Here is a tiny trained network, its code and every weight. The questions are about switching its units off for an input and a class, where a switched-off unit gives its printed mean instead of its output.

import numpy as np


def w(rows, s, z=0):
    codes = np.array(rows[::2]) - 128.0
    scale = np.full(codes.shape[1], s)
    scale[-1] = z or s
    return codes * scale


def f(y):
    return np.maximum(y, 0)


def log_softmax(a):
    a = a - a.max(-1, keepdims=True)
    return a - np.log(np.exp(a).sum(-1, keepdims=True))


def net(x, mask):
    res = np.array(x, float).reshape(1, 4) / 4 @ E
    y = f(res @ A[0][:, :-1].T + A[0][:, -1])
    res = res + np.where(mask, y, B[0][:, -1]) @ B[0][:, :-1]
    return log_softmax(res[-1] @ U[:, :-1].T + U[:, -1])


A, B = {}, {}
E = w([
[52,219,49,111,236],'x0',
[64,154,74,215,14],'x1',
[98,190,159,10,48],'x2',
[208,254,163,186,129],'x3',
],0.0074)
A[0] = w([
[79,145,66,189,43,49],'N1',
[204,59,233,140,30,77],'N2',
[55,197,89,120,192,3],'N3',
[61,135,112,183,69,44],'N4',
[192,210,161,175,128,36],'N5',
[208,57,179,153,35,63],'N6',
[184,130,146,29,183,71],'N7',
[126,154,160,32,87,110],'N8',
[59,35,91,106,123,52],'N9',
[83,197,140,33,39,6],'N10',
[192,75,182,141,62,11],'N11',
[83,36,73,87,118,85],'N12',
[84,135,135,180,77,39],'N13',
[105,159,182,10,91,56],'N14',
[54,40,102,101,134,22],'N15',
[240,99,185,27,251,28],'N16',
[173,219,166,176,139,27],'N17',
[85,155,60,204,41,43],'N18',
[161,59,99,227,185,67],'N19',
[72,162,59,178,34,92],'N20',
[134,130,80,161,101,72],'N21',
[173,77,121,202,204,49],'N22',
[181,195,146,170,119,33],'N23',
[121,149,65,176,75,41],'N24',
[89,164,100,132,61,78],'N25',
[54,219,35,131,212,31],'N26',
[159,72,94,224,183,63],'N27',
[67,28,75,92,111,99],'N28',
[60,225,29,114,206,45],'N29',
[160,91,197,143,74,35],'N30',
[228,214,136,190,101,65],'N31',
[69,47,85,108,117,75],'N32',
[198,211,128,185,109,69],'N33',
[158,62,77,214,188,66],'N34',
[89,182,155,2,48,81],'N35',
[214,63,181,158,66,44],'N36',
],0.0079,0.0052)
B[0] = w([
[69,65,190,143,186,192],'N1',
[139,102,51,82,149,255],'N2',
[117,83,71,79,116,170],'N3',
[92,90,167,123,147,171],'N4',
[150,179,171,44,150,167],'N5',
[145,76,46,62,137,232],'N6',
[53,78,196,175,132,188],'N7',
[82,164,102,197,62,191],'N8',
[176,191,172,67,150,186],'N9',
[89,159,127,167,42,184],'N10',
[119,91,54,56,115,188],'N11',
[190,212,180,70,160,195],'N12',
[97,86,152,117,137,158],'N13',
[73,161,116,180,48,191],'N14',
[168,176,166,67,147,176],'N15',
[20,19,227,178,180,229],'N16',
[158,171,165,34,133,164],'N17',
[60,50,207,145,197,197],'N18',
[45,188,110,156,17,197],'N19',
[86,72,174,164,176,208],'N20',
[79,109,159,124,122,147],'N21',
[27,163,132,159,17,182],'N22',
[171,177,161,73,145,157],'N23',
[94,90,170,113,131,162],'N24',
[84,102,162,166,127,168],'N25',
[129,68,55,51,121,201],'N26',
[39,195,110,153,2,189],'N27',
[223,216,170,70,166,209],'N28',
[141,50,21,42,132,205],'N29',
[134,100,58,81,132,178],'N30',
[165,171,172,52,153,189],'N31',
[199,209,185,49,166,184],'N32',
[155,176,176,51,164,178],'N33',
[74,182,121,151,20,192],'N34',
[89,174,100,181,53,213],'N35',
[122,97,72,86,130,211],'N36',
],0.0076,0.0081)
U = w([
[141,75,11,72,130,115],'0',
[177,231,207,70,150,116],'1',
[87,49,221,174,150,126],'2',
[95,209,101,183,36,115],'3',
[182,144,105,192,146,255],'4',
[194,144,112,196,142,103],'5',
[173,145,118,182,150,103],'6',
],0.012,0.021)

Each question gives the input, the list of numbers given to net, and the class t.
The units are the neurons (one row each of A and B). Each row of codes is followed by its name. A weight is (code - 128) times the scale printed after its matrix; where a second scale follows, it is the last column's (A, B and U).
mask holds one flag per neuron, in row order. A switched-off neuron (its flag False) gives its mean, the last column of its row in B, instead of its output. The means were averaged over made-up inputs and are rounded, as every weight is.
A unit's drop is (log p(t) with every unit on - log p(t) with that unit switched off) / (log p(t) with every unit on - log p(t) with every unit switched off).
The circuit of an input: a set's keep is (log p(t) with only the set's units on - log p(t) with every unit switched off) / (log p(t) with every unit on - log p(t) with every unit switched off). Starting from the 12 units with the biggest drops (on a tie, the unit counted first), units are removed one at a time, each time the one whose removal leaves the highest keep (on an exact tie, the one counted first), for as long as the keep stays at least 0.8.
units of the circuit, in order: the units of the circuit, biggest drop first
unit that matters most: the unit with the biggest drop
top k neurons: the k neurons with the biggest drops, biggest first
drop when u is switched off: that unit's drop, to one decimal
input [0,3,7,-5], class 3: units of the circuit, in order : [N35]
input [2,1,-1,-1], class 4: top 2 neurons : [N6; N2]
input [1,-5,-5,3], class 2: top 2 neurons : [N16; N35]
input [2,-5,6,1], class 3: units of the circuit, in order : [N35; N14]
input [-6,-4,-7,-3], class 3: units of the circuit, in order : [N19; N27]
input [8,-4,6,7], class 0: top 2 neurons : [N29; N26]
input [-5,7,-6,1], class 2: top 2 neurons : [N18; N1]
input [6,7,-7,-1], class 2: top 3 neurons : [N18; N1; N20]
input [4,-7,7,-8], class 1: top 2 neurons : [N28; N12]
input [1,-5,-5,1], class 2: top 2 neurons : [N16; N35]
input [4,-6,-4,-5], class 2: top 2 neurons : [N16; N7]
input [6,-7,-6,6], class 2: top 2 neurons : [N16; N7]
input [-6,4,-5,6], class 0: top 3 neurons : [N6; N2; N36]
input [-2,-3,1,1], class 4: unit that matters most : N18
input [2,-1,-2,1], class 4: drop when N6 is switched off : 0.2
input [1,0,4,-5], class 1: drop when N28 is switched off : 0.1
input [4,7,-4,-6], class 2: drop when N32 is switched off : -0.1
input [-2,-6,4,-8], class 1: drop when N23 is switched off : 0.0
